Below is a small trained network, with its code and all its weights. Each question gives an input and a target symbol and asks what happens when units are switched off, that is, made to give their printed mean instead of their output.

import numpy as np


def w(rows, s, z=0):
    codes = np.array(rows[::2]) - 128.0
    scale = np.full(codes.shape[1], s)
    scale[-1] = z or s
    return codes * scale


def f(y):
    return np.maximum(y, 0)


def softmax(a):
    e = np.exp(a - a.max(-1, keepdims=True))
    return e / e.sum(-1, keepdims=True)


def log_softmax(a):
    a = a - a.max(-1, keepdims=True)
    return a - np.log(np.exp(a).sum(-1, keepdims=True))


def net(x, mask):
    ids = ['ΠΨαβθμξτω'.index(c) for c in x.split()]
    T = len(ids)
    res = E[ids] + P[:T]
    u = 0
    for l in range(2):
        q, k, v = (res @ M[l].T for M in (Q, K, V))
        z = softmax(np.where(np.tri(T) > 0, q @ k.T / 2**0.5, -1e9)) @ v
        res = res + np.where(mask[u], z, O[l][:, -1]) @ O[l][:, :-1]
        u += 1
        y = f(res @ A[l][:, :-1].T + A[l][:, -1])
        res = res + np.where(mask[u : u + 4], y, B[l][:, -1]) @ B[l][:, :-1]
        u += 4
    return log_softmax(res[-1] @ U[:, :-1].T + U[:, -1])


Q, K, V, O, A, B = {}, {}, {}, {}, {}, {}
E = w([
[50,145,94,238,110],'Π',
[53,133,180,178,88],'Ψ',
[252,128,136,141,52],'α',
[142,86,76,151,129],'β',
[243,209,131,84,143],'θ',
[148,148,39,87,161],'μ',
[70,91,110,94,62],'ξ',
[161,112,47,101,47],'τ',
[134,202,175,143,165],'ω',
],0.021)
P = w([
[54,102,87,162,19],'0',
[46,133,131,128,80],'1',
[73,131,127,124,93],'2',
[111,106,138,146,132],'3',
[143,75,156,170,148],'4',
[204,238,162,32,93],'5',
[222,214,175,49,128],'6',
[162,194,147,41,91],'7',
[48,202,124,3,88],'8',
],0.006)
Q[0] = w([
[159,89,132,253,116],'L0H0',
[80,173,161,151,119],'L0H0',
],0.0065)
K[0] = w([
[95,105,60,100,176],'L0H0',
[2,110,147,178,133],'L0H0',
],0.0068)
V[0] = w([
[209,142,254,102,43],'L0H0',
[146,190,147,173,153],'L0H0',
],0.008)
O[0] = w([
[123,2,123,203,221,254],'L0H0',
[89,173,117,238,32,143],'L0H0',
],0.0094,0.0063)
A[0] = w([
[129,95,11,128,167,255],'L0N0',
[69,205,122,117,216,180],'L0N1',
[111,157,208,105,146,119],'L0N2',
[181,30,146,104,116,83],'L0N3',
],0.012,0.0007)
B[0] = w([
[189,151,131,124,143,226],'L0N0',
[191,133,90,208,80,163],'L0N1',
[62,115,195,254,173,143],'L0N2',
[88,93,95,76,112,249],'L0N3',
],0.0094,0.011)
Q[1] = w([
[135,100,35,254,54],'L1H0',
[105,196,183,128,68],'L1H0',
],0.0068)
K[1] = w([
[163,196,190,247,181],'L1H0',
[3,191,14,165,150],'L1H0',
],0.0048)
V[1] = w([
[169,123,149,199,163],'L1H0',
[197,186,104,80,255],'L1H0',
],0.0066)
O[1] = w([
[56,255,155,192,77,252],'L1H0',
[206,131,191,149,19,58],'L1H0',
],0.0093,0.0031)
A[1] = w([
[62,32,82,94,27,59],'L1N0',
[66,100,223,125,132,192],'L1N1',
[178,131,2,124,82,2],'L1N2',
[177,113,140,82,131,102],'L1N3',
],0.0098,0.003)
B[1] = w([
[33,94,121,214,110,237],'L1N0',
[61,125,253,88,93,157],'L1N1',
[223,188,204,88,223,249],'L1N2',
[100,137,85,2,115,186],'L1N3',
],0.008,0.011)
U = w([
[79,192,60,149,178,111],'Π',
[51,148,250,99,238,68],'Ψ',
[126,54,166,198,254,51],'α',
[85,128,154,106,140,127],'β',
[198,96,167,244,122,2],'θ',
[103,151,194,82,89,225],'μ',
[51,86,156,82,134,232],'ξ',
[82,83,190,80,145,155],'τ',
[92,137,194,204,175,154],'ω',
],0.0078,0.0032)

Each question gives the input, a string of symbols that net reads in full, and the target symbol t.
The units are the heads (2 rows each of Q, K, V and O) and the neurons (one row each of A and B). Each row of codes is followed by its name. A weight is (code - 128) times the scale printed after its matrix; where a second scale follows, it is the last column's (O, A, B and U).
mask holds one flag per unit, layer by layer, with each layer's heads first. A switched-off unit (its flag False) gives its mean, the last column of its rows in O or B, instead of its output. The means were averaged over made-up inputs and are rounded, as every weight is.
A unit's drop is (log p(t) with every unit on - log p(t) with that unit switched off) / (log p(t) with every unit on - log p(t) with every unit switched off).
The circuit of an input: a set's keep is (log p(t) with only the set's units on - log p(t) with every unit switched off) / (log p(t) with every unit on - log p(t) with every unit switched off). Starting from all 10 units, units are removed one at a time, each time the one whose removal leaves the highest keep (on an exact tie, the one counted first), for as long as the keep stays at least 0.8.
units of the circuit, in order: the units of the circuit, biggest drop first
k most important neurons: the k neurons with the biggest drops, biggest first
top k neurons in layer l: the k neurons of layer l with the biggest drops, biggest first
drop when u is switched off: that unit's drop, to one decimal
input τ ξ α α ω, target ω: units of the circuit, in order	L0N1, L0N2, L1H0
input μ α τ ξ Π ξ α α β, target α: 2 most important neurons	L0N3, L1N1
input μ α μ, target α: units of the circuit, in order	L0H0, L1H0
input α Ψ θ β, target θ: 3 most important neurons	L0N0, L0N3, L1N3
input α Π α μ Π, target Π: units of the circuit, in order	L0H0, L1H0
input τ α τ, target α: 2 most important neurons	L1N2, L1N0
input ω θ θ, target θ: units of the circuit, in order	L1H0
input ξ τ α, target τ: units of the circuit, in order	L0H0, L1H0, L0N3
input μ θ μ ω, target ω: units of the circuit, in order	L0N2, L0N1, L1H0
input θ μ β, target μ: units of the circuit, in order	L0H0, L1H0
input ξ ξ μ, target μ: 2 most important neurons	L0N1, L1N3
input α ω ω θ ω α α τ, target α: top 2 neurons in layer 1	L1N2, L1N3
input Π α Ψ, target Ψ: top 3 neurons in layer 0	L0N2, L0N3, L0N0
input μ Ψ α ξ ξ Π ξ Ψ α, target ξ: top 2 neurons in layer 1	L1N3, L1N0
input θ θ θ θ Π β μ θ θ, target θ: most important neuron	L0N3
input ω Ψ μ α, target μ: top 2 neurons in layer 0	L0N3, L0N1
input α τ α ω Ψ θ α θ, target α: top 2 neurons in layer 0	L0N3, L0N1
input β μ μ α, target μ: 2 most important neurons	L1N3, L0N3
input α α θ α Ψ Π α, target α: top 2 neurons in layer 0	L0N3, L0N1
input α τ α α α, target α: most important neuron	L0N3
input τ ξ ξ α, target ξ: top 3 neurons in layer 0	L0N3, L0N0, L0N1
input α α Π, target Π: drop when L1H0 is switched off	0.4
input τ ω μ μ β, target μ: drop when L1N0 is switched off	0.1
